Below is a small trained network, with its code and all its weights. Each question gives an input and a target symbol and asks what happens when units are switched off, that is, made to give their printed mean instead of their output.

import numpy as np


def w(rows, s, z=0):
    codes = np.array(rows[::2]) - 128.0
    scale = np.full(codes.shape[1], s)
    scale[-1] = z or s
    return codes * scale


def f(y):
    return y / 2 * (1 + np.tanh(0.7978845608 * (y + 0.044715 * y**3)))


def softmax(a):
    e = np.exp(a - a.max(-1, keepdims=True))
    return e / e.sum(-1, keepdims=True)


def log_softmax(a):
    a = a - a.max(-1, keepdims=True)
    return a - np.log(np.exp(a).sum(-1, keepdims=True))


def net(x, mask):
    ids = ['βηθμσψω'.index(c) for c in x.split()]
    T = len(ids)
    res = E[ids] + P[:T]
    r = res
    for j in range(2):
        rows = slice(3 * j, 3 * j + 3)
        q, k, v = (r @ M[0][rows].T for M in (Q, K, V))
        z = softmax(np.where(np.tri(T) > 0, q @ k.T / 3**0.5, -1e9)) @ v
        o = O[0][rows]
        res = res + np.where(mask[j], z, o[:, -1]) @ o[:, :-1]
    y = f(res @ A[0][:, :-1].T + A[0][:, -1])
    res = res + np.where(mask[2:10], y, B[0][:, -1]) @ B[0][:, :-1]
    return log_softmax(res[-1] @ U[:, :-1].T + U[:, -1])


Q, K, V, O, A, B = {}, {}, {}, {}, {}, {}
E = w([
[99,205,144,95],'β',
[183,163,49,181],'η',
[239,223,63,119],'θ',
[89,165,169,38],'μ',
[61,37,95,170],'σ',
[197,63,254,174],'ψ',
[117,242,145,62],'ω',
],0.016)
P = w([
[124,147,173,155],'0',
[90,126,129,3],'1',
[194,69,88,173],'2',
[160,144,164,116],'3',
[66,128,112,46],'4',
[170,134,123,96],'5',
[154,135,142,121],'6',
[55,114,91,78],'7',
],0.021)
Q[0] = w([
[143,64,254,157],'h0',
[198,147,151,8],'h0',
[155,43,120,117],'h0',
[126,104,208,242],'h1',
[218,144,44,155],'h1',
[47,198,94,117],'h1',
],0.0087)
K[0] = w([
[112,72,165,172],'h0',
[188,144,19,75],'h0',
[203,182,123,144],'h0',
[78,151,203,70],'h1',
[111,145,132,159],'h1',
[104,109,72,4],'h1',
],0.011)
V[0] = w([
[109,187,72,131],'h0',
[154,45,75,88],'h0',
[134,203,209,139],'h0',
[108,155,9,168],'h1',
[70,141,136,96],'h1',
[151,170,158,24],'h1',
],0.011)
O[0] = w([
[153,78,115,180,183],'h0',
[74,82,1,222,123],'h0',
[146,174,68,125,239],'h0',
[209,17,95,121,85],'h1',
[119,158,73,53,2],'h1',
[137,209,232,80,183],'h1',
],0.006,0.0029)
A[0] = w([
[119,80,116,188,13],'n0',
[132,44,167,160,118],'n1',
[51,98,225,138,2],'n2',
[218,181,165,162,54],'n3',
[108,114,148,73,69],'n4',
[158,149,2,100,79],'n5',
[122,100,66,176,139],'n6',
[83,184,148,109,98],'n7',
],0.012,0.0052)
B[0] = w([
[91,82,116,33,169],'n0',
[135,172,101,2,189],'n1',
[49,30,105,32,204],'n2',
[222,94,199,187,240],'n3',
[182,88,68,55,178],'n4',
[30,131,182,10,254],'n5',
[97,158,155,197,231],'n6',
[102,87,78,183,247],'n7',
],0.0083,0.0073)
U = w([
[143,197,115,107,81],'β',
[132,126,69,11,143],'η',
[159,19,20,230,185],'θ',
[65,116,155,168,66],'μ',
[1,133,47,118,180],'σ',
[51,254,121,179,170],'ψ',
[207,123,95,93,1],'ω',
],0.0073,0.0055)

Each question gives the input, a string of symbols that net reads in full, and the target symbol t.
The units are the heads (3 rows each of Q, K, V and O) and the neurons (one row each of A and B). Each row of codes is followed by its name. A weight is (code - 128) times the scale printed after its matrix; where a second scale follows, it is the last column's (O, A, B and U).
mask holds one flag per unit, heads first, then neurons. A switched-off unit (its flag False) gives its mean, the last column of its rows in O or B, instead of its output. The means were averaged over made-up inputs and are rounded, as every weight is.
A unit's drop is (log p(t) with every unit on - log p(t) with that unit switched off) / (log p(t) with every unit on - log p(t) with every unit switched off).
The circuit of an input: a set's keep is (log p(t) with only the set's units on - log p(t) with every unit switched off) / (log p(t) with every unit on - log p(t) with every unit switched off). Starting from all 10 units, units are removed one at a time, each time the one whose removal leaves the highest keep (on an exact tie, the one counted first), for as long as the keep stays at least 0.8.
units of the circuit, in order: the units of the circuit, biggest drop first
k most important neurons: the k neurons with the biggest drops, biggest first
heads that matter: for each layer, one digit per head in row order, 1 if its drop is at least 0.15 and else 0, layers parted by /
drop of u: that unit's drop, to one decimal
input η σ σ ψ μ ω, target σ: units of the circuit, in order -> (h1 n5 n3 n1)
input σ ψ ψ β, target ψ: units of the circuit, in order -> (h1)
input σ η σ μ μ β, target σ: heads that matter -> 11
input η μ ψ β ψ, target σ: heads that matter -> 11
input ω η η θ θ, target σ: heads that matter -> 01
input ψ σ ω, target ψ: heads that matter -> 01
input θ η ψ η μ η θ, target θ: units of the circuit, in order -> (h1 h0)
input ψ η σ, target ψ: units of the circuit, in order -> (h1 h0)
input ψ ψ θ μ β ω, target θ: heads that matter -> 01
input ω θ ψ μ μ η β σ, target η: units of the circuit, in order -> (h1 h0)
input η ψ η ψ ψ ψ, target μ: heads that matter -> 01
input ψ ω σ η θ η, target σ: units of the circuit, in order -> (n5 h1 n6)
input ψ β β, target ψ: units of the circuit, in order -> (h1 n2)
input β θ η ω θ, target σ: units of the circuit, in order -> (n6 n5 h1 h0)
input η θ σ η ψ μ, target σ: units of the circuit, in order -> (h0 n3)
input η ψ η η, target θ: 2 most important neurons -> (n3 n6)
input ψ θ θ, target ψ: 2 most important neurons -> (n5 n6)
input η β β η, target θ: 2 most important neurons -> (n3 n1)
input ω σ η, target ω: heads that matter -> 10
input σ μ σ, target σ: heads that matter -> 01
input σ η σ η, target σ: heads that matter -> 11
input β σ ω θ, target ω: 2 most important neurons -> (n3 n6)
input σ μ β, target σ: drop of h0 -> 0.2
input η ω ψ, target η: drop of n5 -> -0.1
input η μ η, target η: drop of n1 -> 0.4
input ω η η, target ω: drop of n5 -> 0.1
